Here is a tiny trained network, its code and every weight. The questions are about switching its units off for an input and a class, where a switched-off unit gives its printed mean instead of its output.

import numpy as np


def w(rows, s, z=0):
    codes = np.array(rows[::2]) - 128.0
    scale = np.full(codes.shape[1], s)
    scale[-1] = z or s
    return codes * scale


def f(y):
    return np.maximum(y, 0)


def log_softmax(a):
    a = a - a.max(-1, keepdims=True)
    return a - np.log(np.exp(a).sum(-1, keepdims=True))


def net(x, mask):
    res = np.array(x, float).reshape(1, 3) / 4 @ E
    y = f(res @ A[0][:, :-1].T + A[0][:, -1])
    res = res + np.where(mask, y, B[0][:, -1]) @ B[0][:, :-1]
    return log_softmax(res[-1] @ U[:, :-1].T + U[:, -1])


A, B = {}, {}
E = w([
[204,248,122,18,216,145,87],'x0',
[44,211,109,236,244,172,227],'x1',
[4,226,143,136,55,175,9],'x2',
],0.0032)
A[0] = w([
[62,8,135,215,61,126,167,102],'n1',
[50,210,123,229,243,141,227,106],'n2',
[64,188,129,134,94,135,61,97],'n3',
[203,35,129,24,1,118,35,77],'n4',
[24,222,122,132,68,133,29,104],'n5',
[130,127,128,128,129,126,129,126],'n6',
[109,92,127,156,108,129,136,102],'n7',
[66,183,125,131,93,138,67,98],'n8',
[176,199,129,69,184,129,111,100],'n9',
[147,157,128,104,148,132,121,105],'n10',
[174,200,133,64,185,134,111,113],'n11',
[237,53,114,123,195,109,219,91],'n12',
[99,76,129,172,97,123,144,98],'n13',
[89,156,123,172,172,140,163,99],'n14',
[97,72,133,175,98,126,143,95],'n15',
[103,147,122,161,159,140,150,98],'n16',
[179,205,132,59,188,135,108,110],'n17',
[123,135,120,119,117,134,128,253],'n18',
[220,63,117,127,188,116,205,104],'n19',
[96,152,121,169,169,145,157,98],'n20',
[164,181,127,85,176,131,113,101],'n21',
],0.0086,0.0054)
B[0] = w([
[91,158,87,151,69,133,112,198],'n1',
[184,121,126,64,117,114,87,254],'n2',
[122,122,156,114,115,148,171,171],'n3',
[189,132,126,47,113,118,91,218],'n4',
[119,114,171,115,121,154,195,204],'n5',
[128,128,129,128,128,129,129,129],'n6',
[119,137,117,133,104,132,126,142],'n7',
[123,122,153,115,115,147,170,168],'n8',
[105,141,103,143,81,129,119,177],'n9',
[119,133,119,132,107,130,125,143],'n10',
[103,134,101,151,86,126,117,185],'n11',
[110,123,176,113,122,160,187,218],'n12',
[112,141,111,135,93,132,124,153],'n13',
[150,126,127,97,113,124,113,170],'n14',
[111,143,111,135,91,132,124,154],'n15',
[143,127,127,106,116,127,117,153],'n16',
[100,137,99,150,83,127,116,188],'n17',
[127,111,116,212,254,88,100,237],'n18',
[112,122,169,121,130,153,175,208],'n19',
[147,127,127,99,114,126,114,164],'n20',
[110,139,110,137,91,130,120,164],'n21',
],0.036,0.0061)
U = w([
[239,120,128,59,127,92,77,74],'0',
[94,98,204,131,144,192,211,82],'1',
[60,179,59,183,73,118,96,97],'2',
[134,98,120,202,255,61,101,254],'3',
],0.0092,0.002)

Each question gives the input, the list of numbers given to net, and the class t.
The units are the neurons (one row each of A and B). Each row of codes is followed by its name. A weight is (code - 128) times the scale printed after its matrix; where a second scale follows, it is the last column's (A, B and U).
mask holds one flag per neuron, in row order. A switched-off neuron (its flag False) gives its mean, the last column of its row in B, instead of its output. The means were averaged over made-up inputs and are rounded, as every weight is.
A unit's drop is (log p(t) with every unit on - log p(t) with that unit switched off) / (log p(t) with every unit on - log p(t) with every unit switched off).
The circuit of an input: a set's keep is (log p(t) with only the set's units on - log p(t) with every unit switched off) / (log p(t) with every unit on - log p(t) with every unit switched off). Starting from the 12 units with the biggest drops (on a tie, the unit counted first), units are removed one at a time, each time the one whose removal leaves the highest keep (on an exact tie, the one counted first), for as long as the keep stays at least 0.8.
units of the circuit, in order: the units of the circuit, biggest drop first
unit that matters most: the unit with the biggest drop
k most important neurons: the k neurons with the biggest drops, biggest first
drop of u: that unit's drop, to one decimal
input [-6,4,8], class 1: units of the circuit, in order -> (n5)
input [-6,-5,-2], class 2: 2 most important neurons -> (n1, n2)
input [-6,5,-4], class 2: 2 most important neurons -> (n1, n4)
input [-1,-4,-6], class 1: 2 most important neurons -> (n2, n12)
input [2,7,7], class 0: 3 most important neurons -> (n2, n12, n19)
input [6,-7,8], class 1: 2 most important neurons -> (n5, n2)
input [8,-7,1], class 2: 4 most important neurons -> (n2, n17, n11, n9)
input [-3,-6,8], class 1: 4 most important neurons -> (n5, n2, n3, n8)
input [-6,7,-7], class 0: 3 most important neurons -> (n2, n5, n14)
input [2,2,-3], class 3: 2 most important neurons -> (n5, n4)
input [7,-6,-8], class 1: 4 most important neurons -> (n12, n19, n2, n1)
input [-6,-5,-7], class 1: 2 most important neurons -> (n12, n2)
input [-4,-5,8], class 1: 2 most important neurons -> (n5, n2)
input [3,-1,-2], class 3: unit that matters most -> n1
input [-6,-4,2], class 2: 2 most important neurons -> (n1, n2)
input [3,8,7], class 0: drop of n2 -> 3.7
input [-4,0,2], class 2: drop of n17 -> -0.1
input [-1,0,5], class 1: drop of n5 -> 0.4
input [-4,8,6], class 0: drop of n2 -> 1.6
input [8,3,-6], class 2: units of the circuit, in order -> (n17)
input [5,0,-7], class 1: 2 most important neurons -> (n12, n19)
